How the points are linked:
^: DT->NM, FS->MN, MH->SZ, HJ->PC, TJ->ZQ, JC->GR, SD->SL, HC->NB, QZ->NR, PJ->NG, CD->SN, LZ->RD, MG->JD, SL->BB, QQ->GF, CJ->QG, MN->FP, RJ->MG, NM->FC, PB->GN, LM->LT, CZ->HC, LT->QQ, ZJ->ZR, BF->MH, FH->TQ, FL->LC, GS->ZS, CN->FL, QG->GD, FP->ZF, NR->NH, ZP->BF, ZS->QM, CR->GS, GN->NQ, FC->JN, TQ->TJ, HM->SD, LC->JF, NG->JC, LD->SC, MQ->QZ, ZR->LZ, GM->TP, NB->RG, PH->LD, FG->PH, SN->HJ, TP->DR, TN->PB, GD->GT, DR->ZT, FT->RJ
$: ZQ->SC, DT->FT, FS->PJ, MH->FC, HJ->TJ, TJ->LD, ZF->GR, JC->DR, JF->BB, SD->QG, HC->LT, QZ->ZR, PJ->GM, CD->FH, GT->JF, LZ->GN, GF->QM, RG->GF, MG->MH, SL->GD, QQ->ZS, CJ->CN, MN->NG, ZT->ZF, RJ->BF, BB->GT, NM->RJ, PB->QZ, LM->CR, CZ->LM, LT->GS, ZJ->TN, SC->PC, BF->NM, FH->FG, FL->SD, GS->HC, GR->ZT, CN->HM, QM->RG, QG->FL, FP->JC, JN->JD, NR->LZ, ZP->DT, ZS->NB, JD->SZ, NH->RD, CR->CZ, GN->NR, FC->MG, TQ->PH, HM->CJ, PC->ZQ, LC->SL, NG->TP, LD->HJ, MQ->ZJ, ZR->PB, GM->FS, NB->QQ, PH->SN, SZ->JN, RD->NQ, FG->CD, SN->TQ, TP->MN, NQ->NH, TN->MQ, GD->LC, DR->FP, FT->ZP
!: ZQ->TJ, MH->BF, HJ->SN, TJ->TQ, ZF->FP, JC->NG, JF->LC, SD->HM, HC->CZ, QZ->MQ, GT->GD, LZ->ZR, GF->QQ, RG->NB, MG->RJ, SL->SD, QQ->LT, MN->FS, ZT->DR, RJ->FT, BB->SL, NM->DT, PB->TN, LT->LM, SC->LD, BF->ZP, FL->CN, GS->CR, GR->JC, QM->ZS, QG->CJ, FP->MN, JN->FC, NR->QZ, ZS->GS, JD->MG, NH->NR, GN->PB, FC->NM, TQ->FH, PC->HJ, LC->FL, NG->PJ, LD->PH, ZR->ZJ, NB->HC, PH->FG, SZ->MH, RD->LZ, SN->CD, TP->GM, NQ->GN, GD->QG, DR->TP
+: ZQ->QM, DT->GM, FS->CD, MH->JC, HJ->QQ, TJ->ZS, ZF->PC, JC->TJ, JF->SZ, SD->NM, HC->QZ, QZ->SD, PJ->FH, CD->LM, GT->JD, LZ->GD, GF->RD, RG->NH, MG->FP, SL->FC, QQ->LZ, CJ->FT, MN->SN, ZT->SC, RJ->MN, BB->JN, NM->TP, PB->FL, LM->ZJ, CZ->MQ, LT->ZR, ZJ->CJ, SC->RG, BF->NG, FH->CR, FL->BF, GS->PB, GR->ZQ, CN->ZP, QM->NQ, QG->RJ, FP->HJ, JN->ZT, NR->SL, ZP->PJ, ZS->GN, JD->ZF, NH->BB, CR->TN, GN->LC, FC->DR, TQ->GS, HM->DT, PC->GF, LC->MH, NG->TQ, LD->NB, MQ->HM, ZR->QG, GM->FG, NB->NR, PH->HC, SZ->GR, RD->GT, FG->CZ, SN->LT, TP->PH, NQ->JF, TN->CN, GD->MG, DR->LD, FT->FS
*: ZQ->PC, DT->ZP, FS->GM, MH->MG, HJ->LD, TJ->HJ, ZF->ZT, JC->FP, JF->GT, SD->FL, HC->GS, QZ->PB, PJ->FS, CD->FG, GT->BB, LZ->NR, GF->RG, RG->QM, MG->FC, SL->LC, QQ->NB, CJ->HM, MN->TP, ZT->GR, RJ->NM, BB->JF, NM->BF, PB->ZR, LM->CZ, CZ->CR, LT->HC, ZJ->MQ, SC->ZQ, BF->RJ, FH->CD, FL->QG, GS->LT, GR->ZF, CN->CJ, QM->GF, QG->SD, FP->DR, JN->SZ, NR->GN, ZP->FT, ZS->QQ, JD->JN, NH->NQ, CR->LM, GN->LZ, FC->MH, TQ->SN, HM->CN, PC->SC, LC->GD, NG->MN, LD->TJ, MQ->TN, ZR->QZ, GM->PJ, NB->ZS, PH->TQ, SZ->JD, RD->NH, FG->FH, SN->PH, TP->NG, NQ->RD, TN->ZJ, GD->SL, DR->JC, FT->DT
§: ZQ->GR, DT->HM, FS->FT, MH->LC, HJ->FP, TJ->JC, ZF->JD, JC->MH, JF->NQ, SD->QZ, HC->PH, QZ->HC, PJ->ZP, CD->FS, GT->RD, LZ->QQ, GF->PC, RG->SC, MG->GD, SL->NR, QQ->HJ, CJ->ZJ, MN->RJ, ZT->JN, RJ->QG, BB->NH, NM->SD, PB->GS, LM->CD, CZ->FG, LT->SN, ZJ->LM, SC->ZT, BF->FL, FH->PJ, FL->PB, GS->TQ, GR->SZ, CN->TN, QM->ZQ, QG->ZR, FP->MG, JN->BB, NR->NB, ZP->CN, ZS->TJ, JD->GT, NH->RG, CR->FH, GN->ZS, FC->SL, TQ->NG, HM->MQ, PC->ZF, LC->GN, NG->BF, LD->DR, MQ->CZ, ZR->LT, GM->DT, NB->LD, PH->TP, SZ->JF, RD->GF, FG->GM, SN->MN, TP->NM, NQ->QM, TN->CR, GD->LZ, DR->FC, FT->CJ

The rows follow the links: the fewer symbols apart two points are, the more alike their rows tend to be.

Named rows; a name shown again gets a slightly different row:
NH -> [ 180  303  199  360 -253  345   91 -402 -528 -616  344  -80  856   60  619 -275  186  693  -87  257  326   22 -360 -510 -191 -762 -115  401   13  148  385  259  395 -235  -67 -117  165 -314  121  235  -57  220  -63 1117  232 -580   20 -227    2 -547  833   87 -554  446 -314 -452 -581 -314 -147  328  -96 -249]
RJ -> [-683  -82 -167 -390  543   29 -208  330  880  708 -355  -66 -253   77 -109    3 -334 -951 -225 -344 -249  -25  512  126  610  575  552 -595  143 -343 -337  186  280  -69   13  235 -334  153 -138  362   44 -160 -135 -904  389 -301   24  -73   33   90 -519    6  -23 -685  328  463  374  493  402  278 -280  -28]
NQ -> [  574   343  -196   408  -371   144   -99  -768 -1258  -121   504   -63   -68     6  -329   100  -519   878    -1    44    84  -367  -259  -543   301  -367  -992   516    99    85   499  -524    90   318   169   136   261   -25  -461  -178   -61   440  -685   310   -91   497    67   100     0   -70   943  -104   -98   536  -174  -376  -463   -76  -403  -143   519    16]
FG -> [ 116 -268  669 -330   38  101  310  231  499 -146 -851  -32  294   22   23 -131 1106 -154   45  268 -210  125 -169  301 -519 -231  731  399 -438  482 -269 -105 -763  -72 -403 -516  -69 -463  639 -302  443 -420  682  330 -278 -149 -194  105  215   20 -905  278 -162  360 -378 -307   38 -625 -102 -135 -181  296]
GT -> [-433   75  -74  -20   -4  475 -179 -578 -449  269  263  415  448  510  135 -154 -431   34  176  -45  -56 -157    0 -597  796  114  192  -18    9 -395  174   87  512  -76  112  595 -181  -99 -786  730 -121  155 -634   75  745   49  169 -717  193 -607  982  126  -81   57   71   10 -468  576    8  734 -338 -295]
CN -> [ -29  997  202   30   46  430  191 -130  -37  257  321 -233 -672 -257 -872 -228 -139  424 -315 -392 -334 -880  569 -182  544  175 -191  -76  -29  445  -65 -506 -336 -304 -391  -45  154 -442 -304 -360  459   82 -860 -250  341   40  386  452 -203  531  -22 -300 -594   64 -324   16  438  -71 -272  351  700   77]
TN -> [  635   790    35   127  -255   523   135   -33  -167   128   152  -301  -596  -155  -545  -154   -17   700  -306  -405  -264 -1022  -139  -162   149    81  -501   -27   -58   468    46  -769  -468   -29  -266  -151   -83  -298  -245  -415   808   299  -508   133   331   365   164   459   -90   111  -131   -17  -633   261  -486  -669   -20  -108  -254  -167   584    82]
LD -> [ 188 -562  -27   92 -124 -668  -82  366  180 -374  -86 -213  401 -123  637  154  411   23  375  567  498  868 -407  424 -904 -381  195  462   98  -45 -121  527  301  133  156 -166  148  370  807 -276 -546  -39  985  525 -595 -303 -417  -78 -124  -57    6   74  482  149  103  199 -110 -293   65 -387 -314  -79]
QM -> [  607   107    25   308  -531  -145   -77  -569 -1314   -35   304    70   -40   172  -260   193  -365   834   274    95    29  -166  -469  -307  -148  -275  -830   576  -204   -99   226  -565  -332   386   252   179   442  -104  -242  -460   -86   366  -158   384  -392   879     1  -155   226   147   684   -73   142   805  -238  -368  -594  -233  -457  -366   205   227]
DR -> [-501 -391  440  -37   68 -781   70  160  215 -581   29 -145  401   57  490  195  417 -289   76  527  211 1108   83  573 -579 -399  325  233  195    6  -87  800  266    8  286  -29  389  275  753 -131 -853 -365  674  435 -360 -521 -213 -105 -282   52  -50   22  373 -301  229  803  306 -115  -51   77 -433 -355]
BF -> [-271  670  -23 -159  457 -291  -12   14  399  235  490 -357 -955 -298 -987   32 -354 -104 -425 -336  -46  -29  676  556  361  195 -271 -370  311   78 -164  185   -2   74  -12   -1  260  166  -30 -565 -236  -53 -468 -661 -177   34  216  431 -578  700 -298 -380   15 -657  184  635  662  226  -36  128  609 -173]
FP -> [-453 -834 -177 -403  144 -556 -162  136  275  259 -219  425  183  376  334  388 -201 -766  343  195 -147  842  -99  253  222  340  438 -357   85 -488  -57  602  320  516  398  407  -68  324  -95  338 -501 -205  323 -847 -137  173 -106 -580   44  -77 -165   42  829 -467  558  600 -131  585  228  204 -734  -67]
FH -> [ 392  -66  353 -330 -281  -77  272  -23 -150  230 -435  -98 -773  214 -705  242  421  171   81   55 -482 -283  284  444 -250  249 -371  105 -400  388 -128 -874 -923  208 -237 -320  135 -476 -256 -873  539  -84    3 -421 -256  717  -11  320  134  542 -873  -60  184  456 -265 -102   42 -306 -309 -388  319  618]
LM -> [ 270 -271 -247 -138 -200  607  -41  425  258  505 -735  297  203  247  195 -184  284 -416  137 -238 -447 -729 -433 -488   85  316  120 -252 -400   21   57 -782 -575  -19 -436 -146 -511 -288 -380  296  901  219  117 -418  154  176  -92   -4  431 -265 -487  419 -440  405 -146 -961 -326  -80   80 -306 -137  431]
QZ -> [ 536  343 -360  268  129  156   -8  584  659 -263  318 -410  428 -947  476 -322  247  386 -420 -162  465 -583 -265 -417 -384 -185   54 -198  264  300   37   52   10 -307 -292 -443 -387  257  658   -7  307   -2  287  612   -6 -966 -173  442 -175  -20  -10   29 -902  -99 -293 -544  334 -109  380 -111  294 -294]
PC -> [ -75 -947   46 -149 -149  -85 -181 -327 -626  246 -573  604  375 1001  370  147   12 -180  609  436 -166  626 -545  -71  -22  265  150  113 -386 -471  213  -85    3  240  243  156   88 -296 -290  330  -74  156  192 -188  -79  528 -200 -623  276 -405  262  377  675  408  246  -67 -806   25   12 -122 -659  319]
TP -> [-433 -212  343 -321  334 -387  293  351 1059  -74 -204 -384   27  -94  121  -15  586 -187 -109  268  148  527  203  806 -474   78  558  -20  105  148 -499  530 -114 -204  -36 -158  136   48  679 -308 -278 -455  742  133 -277 -585 -185  335 -351  358 -750   28  190 -430  123  465  684 -226  149 -108  -16   14]

Each walk starts at a row. The symbols on each line, taken left to right, move it on to the next point.
Each answer is a row, close to the row of the point it stands for.
---
[-728 -653  417 -348  156  -43  101 -413 -333  262 -536  557  224 1016   36  195   41 -514  542  232 -235  572   61  155  304  182  459   43 -328 -432  -28  219  140  264  243  330  203 -510 -508  534 -488 -197  -55 -400  110  506   19 -708  338 -319    2  182  754  174  195  468 -440  267 -199  184 -766  109]
§ ! + § ^ [-823  -75  370 -192  233  334  -32 -692 -349  275  -92  470  456  745  134   21 -184 -263  250  175 -289  193  284  -61  784  113  397  126  -50 -368   41  155  399   85  176  527  102 -161 -533  636 -493 -101 -389 -152  520  123  352 -636   20 -400  539   71  259  -48  338  529 -263  328 -179  769 -552 -146]
! * $ * § ^ [-472  385  637  164   60  421  336 -636 -396 -680  587 -201  951   49  329 -327  110  391 -179  418  215 -111  -13 -228  139 -559  154  676  179  229  150  531  621 -570    0  224   29 -308  138  641 -386 -239 -198 1021  491 -529   96 -284 -122 -354  854  -12 -419  150 -203  246 -128  -68 -334  794   27 -481]
---
[ -66  569 -151  439  -65 -180 -354 -292 -420 -233 1087 -214 -435 -534 -414  143 -840  691 -311 -304  231  -61  322 -218  256  -51 -936  -91  375   82  278  149  492  134  386  253  274  310 -210 -220 -475  351 -519  -67 -103    9  216  227 -360  264  834 -519  -11 -416  345  464  161  296  -59  248  553 -490]
^ § § $ * * + [ 118 -188 -267  376 -432  589 -474 -512 -748    2  -49  430  582  319  427 -132 -408  127  171   12  -95 -241 -505 -771  434    8  133 -102 -231 -494  390 -197  305   65  236  308 -188  -35 -666  821   48  299 -377  166  417   93 -135 -586  429 -736  887  297 -222  415  180 -703 -652  328   82  206 -359  -62]
$ $ ! § + * § + [ 749  297 -636  582 -226 -221 -368 -147 -684 -168  848 -274 -244 -741   22   44 -894  801 -271   25  403 -178   -2 -339 -125 -159 -934  -68  412 -136  281 -101  251  292  380  -54   -5  392  -49 -301 -177  349 -378   19 -368  254  -11  139 -177  212  804 -377  -31  117  177 -211  -56  220   22 -343  481 -310]
---
[-302   56  590 -277 -219 -414  246 -615 -888 -266  171   27 -322  715 -664  364  -36  333  376  273 -295  704  266  628 -139 -278 -448  472 -326  173  -10  -67  -73  376  228  214  716 -205 -270 -423 -613 -172 -310 -271 -180  742  152 -198 -123  453  172 -240  697  167  -63  621 -181 -129 -482 -103  -15  218]
+ § * ! + [  -43 -1140  -593   101   -85  -409  -216   335   -42   257  -399   281   137   347   474   389  -360  -543   360   386    21   728  -383    70  -173   386    98  -329   -48  -533    37   387    44   567   201   127  -180   440  -219   302  -143   284   660  -556  -357   351  -277  -336   246  -169   -94   461   834   -20   571   -13  -395   273   416  -476  -778   330]
! + * * § * [ 202 -937 -475 -249  -28 -200 -295  661  857  479 -843  197 -234  129  249  500   12 -804  216 -159   -8  192 -371   -9 -129  645  455 -511  -68 -425 -208 -133 -463  466   60 -188 -243  191   13 -119  229  138  692 -900 -300  149 -154  -68  396   59 -815  326  460    1  230 -389   54  325  441 -726 -609  475]
---
[  256   158  -419    95    35   888  -172    58   144   451  -575   180   150   -55   219  -239  -146  -300   -29  -455  -307  -955  -297  -701   629   295   305  -479  -273   -15   112  -559  -399  -213  -376   -28  -536  -320  -536   642   759   290  -294  -181   432  -201   112  -176   332  -432  -113   243  -671   186  -318 -1036  -161   200   342    35    95   172]
§ § ^ $ + + [ 785  474 -760  409 -166  -37 -204  285   67  158  472 -268 -613 -698 -432   65 -584  553 -408 -456  279 -538   37 -271   39  132 -752 -316  298  199  227 -484 -373   21   61 -138 -211  370   18 -504  521  478 -378 -249 -197  138   30  563 -117  428  -61 -272 -359 -192  -52 -527  270  -51   34 -470  674  -71]
! § § + § $ + ^ [ 562 -146 -481  151 -117   57  -10  769  641 -400 -146 -252  432 -661  568 -187  533   10 -141 -183  319 -136 -499  -82 -874  -90   63  -97  122  362  -60   13 -150 -182 -146 -472 -248  154  801 -221  280  130  753  697 -534 -463 -338  269  105   74 -492  183 -475   95 -268 -567  129 -349  354 -507   76  -51]
---
[-398  404   59  208  234 -160  -40   -1  292 -682  899 -354  637 -666  634 -333  -95  256 -427  128  674   73  127 -113  -52 -446  -40  141  598  125  127  897  870 -195  166  372  -80  349  491  422 -477 -109   24  725  -49 -938  -93   99 -430 -286  562 -127 -396 -364   74  263  110  113  254  566  154 -589]
* + ^ $ + $ * [-480 -139  884 -293    6 -241  362 -440 -305 -685 -190  223  526  685  303 -118  672  138  277  666   48  827  134  487 -308 -588  581  688 -250   43 -200  532  159 -120   72   75  380 -332  242  171 -747 -551  472  680  240 -125 -143 -408   75  -68  312   85  267  222 -204  498 -215 -420 -399  462 -325  -90]
§ + ! + ! + § [ 319 -424  137   25  130 -515  202  648  808 -248 -561 -309  183 -290  492   73  775  -47 -165  214  148  384 -192  494 -890 -106  378   40  -27  155 -373  266 -119  -11 -247 -522 -157  153  823 -483   46   -3  939  388 -590 -340 -197  305 -184  271 -887  193  -13  -85  -46  -87  232 -502  288 -559 -150  221]
---
[ -243   583     0    99   436   243   215   351   900  -377   438  -284   190  -650   339  -496   133   -80  -560  -228   351  -363   251    81   -28  -122   323    66   485   262  -108   488   214  -455  -278    -4  -281   200   678   106   -70  -184    58   393   -22 -1026   -79   422  -280    82   -25  -150  -681  -397    31    60   690   119   276   289   267  -378]
* ^ ^ * $ $ + [-815   96 1026  -84  159   97  515 -616 -281 -499  174  145  592  448   89 -130  473  142   21  402  142  501  313  153   18 -538  414  625   32  224  -19  643  235 -362   96  277  431 -221  110  385 -655 -306   31  562  269 -358   99 -338 -212 -284  542  -26   77   42 -135  602  -23 -119 -265  698 -166 -293]
! ^ * ! ^ + + [  289  -267   409    30  -547  -472     0  -663 -1066  -145    64   220  -236   452  -347   304   -44   462   461   344   -84   646  -117   199  -469  -402  -500   401  -398  -139    82  -159  -225   367   269   -68   548  -172  -246  -522  -235   137   108   139  -420   986    74  -155     8   110   367  -143   638   703   -49   117  -471  -400  -559  -176   -58   259]
---
[ 387 -165 -828  296  159  687 -425  598  700  508 -130  -42   26 -537  318 -278 -357 -428 -259 -489  130 -789 -244 -557  357  470  153 -778  147 -321   17 -175  -43    3 -106  -49 -665  172 -113  522  711  529  -38 -354  116 -377  -58   54  185 -218  -76  171 -519 -323  197 -522  200  447  456 -278  -38 -246]
+ § ^ $ ! + [  89  773 -500  276  110   32  -80   31  220  156  721 -367 -761 -708 -646  -20 -514  220 -652 -572   70 -657  566  -65  364  167 -616 -491  367  422   78 -132  148 -134  144   86  163  326 -116 -470  113  154 -573 -564  102  121  248  555 -128  421   95 -312 -403 -490    8  195  575  250   39 -117  838 -142]
§ + $ ^ ! $ ^ § [ 184 -349 -945  519  -10  249 -595   50   27  143  404  288  453 -409  627   83 -822 -224  -31  -93  286 -193 -552 -724  383   72 -163 -510  219 -582  331  124  508  128  286  269 -447  533 -512  692 -130  373  -21 -104   91 -388  -93 -323  210 -598  781  230 -135 -210  413 -432 -380  594  565 -124 -372 -337]
---
[ -118   147     8  -225    23  -658    -1   296   260   213    -7  -265 -1011  -120  -817   316  -141  -196   -65   -22  -170   208   602   720  -153   346  -225  -261    66   161  -467   -86   -52   274    95  -182   320   260   168  -869  -100  -232    12  -632  -295   458    81   434  -273   864  -740  -322   562  -451   225   522   535   -42  -162  -312   317   162]
^ + ! § + + [1003  -15 -656  398 -230 -325 -150  584 -147  130  115 -130 -581 -655 -368  270 -344  497 -309 -184   88 -364 -141  -53 -412  244 -882 -331   65  170  -61 -563 -578  310  -12 -399  -43  334   46 -880  494  517  101 -202 -519  359  -80  566   69  386 -558 -169 -102  124   92 -402  121 -303  129 -893  472  275]
§ ^ * § * § [-805   76  366   -4  185 -414  188  -10  374 -553  612 -270  520 -277  301  -34  186    8 -253  202  327  608  396  424  -63 -417  328  228  502   38   28  958  779 -284  180  175  247  214  402  120 -723 -429  230  458 -117 -574   65 -243 -294   57  314 -319  128 -451  267  909  414  112  -53  451 -114 -391]
---
[ 775  178 -108  125 -234  218   12   24 -326  203 -109   83 -716 -149 -507  180  195  534  -28 -204 -304 -560 -316 -141 -223  118 -534  181 -261  374   24 -830 -898  113 -445 -417  -68 -266 -264 -731  729  312  -70  -21 -142  617  144  509  228  160 -530    5 -295  492 -600 -628  -14 -289 -419 -449  539  402]
* § + ^ § ^ + [ 573 -960 -905  506 -249  -34 -454  297  -13  290 -199  246  361 -139  746   27 -553 -153  244  114  278  272 -774 -452 -125  147 -280 -394   65 -723  364   73  109  552  243   15 -486  445 -112  357  -45  321  431 -402 -269   64 -230 -279  395 -459  343  219  356   87  390 -543 -393  341  489 -421 -652   48]
§ ^ ! ^ + [ 331 -603 -169  135 -298  334 -177 -169 -569  148 -319  274  607  418  562  -74 -217  -94  345  114  -91  245 -609 -585   41   35 -121  -32 -356 -472  413 -204  -47  242  151   87 -157  -25 -449  482  242  425  242   44  221  379   -3 -445  527 -694  491  457  166  697  -87 -686 -886  126  150  -42 -630  104]
